Below are the code and all the weights of a small trained network. Each question names an input and a target symbol and asks about switching units off, where a switched-off unit gives its printed mean instead of its output.

import numpy as np


def w(rows, s, z=0):
    codes = np.array(rows[::2]) - 128.0
    scale = np.full(codes.shape[1], s)
    scale[-1] = z or s
    return codes * scale


def f(y):
    return y / 2 * (1 + np.tanh(0.7978845608 * (y + 0.044715 * y**3)))


def softmax(a):
    e = np.exp(a - a.max(-1, keepdims=True))
    return e / e.sum(-1, keepdims=True)


def log_softmax(a):
    a = a - a.max(-1, keepdims=True)
    return a - np.log(np.exp(a).sum(-1, keepdims=True))


def net(x, mask):
    ids = ['ΓΔΘΛαβπ'.index(c) for c in x.split()]
    T = len(ids)
    res = E[ids] + P[:T]
    q, k, v = (res @ M[0].T for M in (Q, K, V))
    z = softmax(np.where(np.tri(T) > 0, q @ k.T / 4**0.5, -1e9)) @ v
    res = res + np.where(mask[0], z, O[0][:, -1]) @ O[0][:, :-1]
    y = f(res @ A[0][:, :-1].T + A[0][:, -1])
    res = res + np.where(mask[1:13], y, B[0][:, -1]) @ B[0][:, :-1]
    return log_softmax(res[-1] @ U[:, :-1].T + U[:, -1])


Q, K, V, O, A, B = {}, {}, {}, {}, {}, {}
E = w([
[205,149,117],'Γ',
[170,176,110],'Δ',
[109,238,142],'Θ',
[132,76,149],'Λ',
[78,141,9],'α',
[176,143,107],'β',
[171,209,101],'π',
],0.014)
P = w([
[217,7,76],'0',
[138,187,208],'1',
[95,80,2],'2',
[148,171,234],'3',
[101,64,4],'4',
[159,176,239],'5',
[97,60,3],'6',
[174,186,241],'7',
],0.0069)
Q[0] = w([
[2,115,74],'head 1',
[195,100,99],'head 1',
[133,128,146],'head 1',
[136,162,73],'head 1',
],0.009)
K[0] = w([
[254,158,82],'head 1',
[97,163,87],'head 1',
[115,193,117],'head 1',
[63,176,33],'head 1',
],0.0097)
V[0] = w([
[222,134,224],'head 1',
[246,113,61],'head 1',
[87,23,142],'head 1',
[75,88,71],'head 1',
],0.011)
O[0] = w([
[99,48,209,137],'head 1',
[51,70,91,255],'head 1',
[254,105,84,7],'head 1',
[147,141,120,97],'head 1',
],0.014,0.0075)
A[0] = w([
[78,199,165,110],'neuron 1',
[129,130,126,102],'neuron 2',
[135,76,68,140],'neuron 3',
[142,182,117,246],'neuron 4',
[108,55,9,135],'neuron 5',
[50,169,91,112],'neuron 6',
[113,105,181,128],'neuron 7',
[199,98,108,125],'neuron 8',
[171,130,244,154],'neuron 9',
[113,129,231,103],'neuron 10',
[95,135,184,84],'neuron 11',
[75,138,89,145],'neuron 12',
],0.014,0.011)
B[0] = w([
[249,114,144,205],'neuron 1',
[183,166,181,122],'neuron 2',
[164,152,160,158],'neuron 3',
[14,35,195,180],'neuron 4',
[175,175,198,216],'neuron 5',
[169,137,147,252],'neuron 6',
[82,94,38,159],'neuron 7',
[63,152,38,128],'neuron 8',
[33,126,254,149],'neuron 9',
[255,93,103,169],'neuron 10',
[178,177,64,162],'neuron 11',
[123,177,60,226],'neuron 12',
],0.0064,0.019)
U = w([
[138,64,211,72],'Γ',
[179,106,129,2],'Δ',
[153,59,57,167],'Θ',
[254,85,61,172],'Λ',
[216,143,83,4],'α',
[247,151,241,78],'β',
[66,180,136,212],'π',
],0.0099,0.0035)

Each question gives the input, a string of symbols that net reads in full, and the target symbol t.
The units are the heads (4 rows each of Q, K, V and O) and the neurons (one row each of A and B). Each row of codes is followed by its name. A weight is (code - 128) times the scale printed after its matrix; where a second scale follows, it is the last column's (O, A, B and U).
mask holds one flag per unit, heads first, then neurons. A switched-off unit (its flag False) gives its mean, the last column of its rows in O or B, instead of its output. The means were averaged over made-up inputs and are rounded, as every weight is.
A unit's drop is (log p(t) with every unit on - log p(t) with that unit switched off) / (log p(t) with every unit on - log p(t) with every unit switched off).
The circuit of an input: a set's keep is (log p(t) with only the set's units on - log p(t) with every unit switched off) / (log p(t) with every unit on - log p(t) with every unit switched off). Starting from the 12 units with the biggest drops (on a tie, the unit counted first), units are removed one at a time, each time the one whose removal leaves the highest keep (on an exact tie, the one counted first), for as long as the keep stays at least 0.8.
circuit, biggest first: the units of the circuit, biggest drop first
top k neurons: the k neurons with the biggest drops, biggest first
drop when u is switched off: that unit's drop, to one decimal
input π π Λ π, target Γ: top 2 neurons : [neuron 12; neuron 4]
input π Γ Γ α π α β, target π: circuit, biggest first : [neuron 1]
input Γ π π π, target Λ: top 2 neurons : [neuron 10; neuron 1]
input Λ Γ Δ Γ π Γ, target Γ: circuit, biggest first : [neuron 12; head 1; neuron 1]
input π π π α π π α Γ, target π: circuit, biggest first : [neuron 4; head 1; neuron 10; neuron 1]
input π π Γ, target π: circuit, biggest first : [neuron 1; neuron 10]
input π Γ α β, target π: top 2 neurons : [neuron 10; neuron 1]
input β Γ Γ Θ π Λ π Γ, target Γ: circuit, biggest first : [neuron 9; neuron 5; head 1]
input Γ Γ Θ Γ Γ Λ Γ β, target Γ: circuit, biggest first : [head 1; neuron 9; neuron 12; neuron 5]
input π π π Θ, target β: top 4 neurons : [neuron 1; neuron 9; neuron 10; neuron 6]
input β π Δ Θ α Θ, target β: top 3 neurons : [neuron 1; neuron 10; neuron 9]
input Δ π Γ π Θ π Λ Δ, target Γ: top 2 neurons : [neuron 5; neuron 12]
input Γ Γ π Γ, target Θ: top 2 neurons : [neuron 5; neuron 7]
input π π π π π Γ, target Λ: drop when neuron 7 is switched off : 0.2
input Γ Γ Γ π Γ Γ, target Θ: drop when neuron 6 is switched off : 0.1
input Λ Θ π Θ Λ π, target Γ: drop when neuron 4 is switched off : 0.7
input π Δ Λ Δ, target Γ: drop when neuron 12 is switched off : 0.6
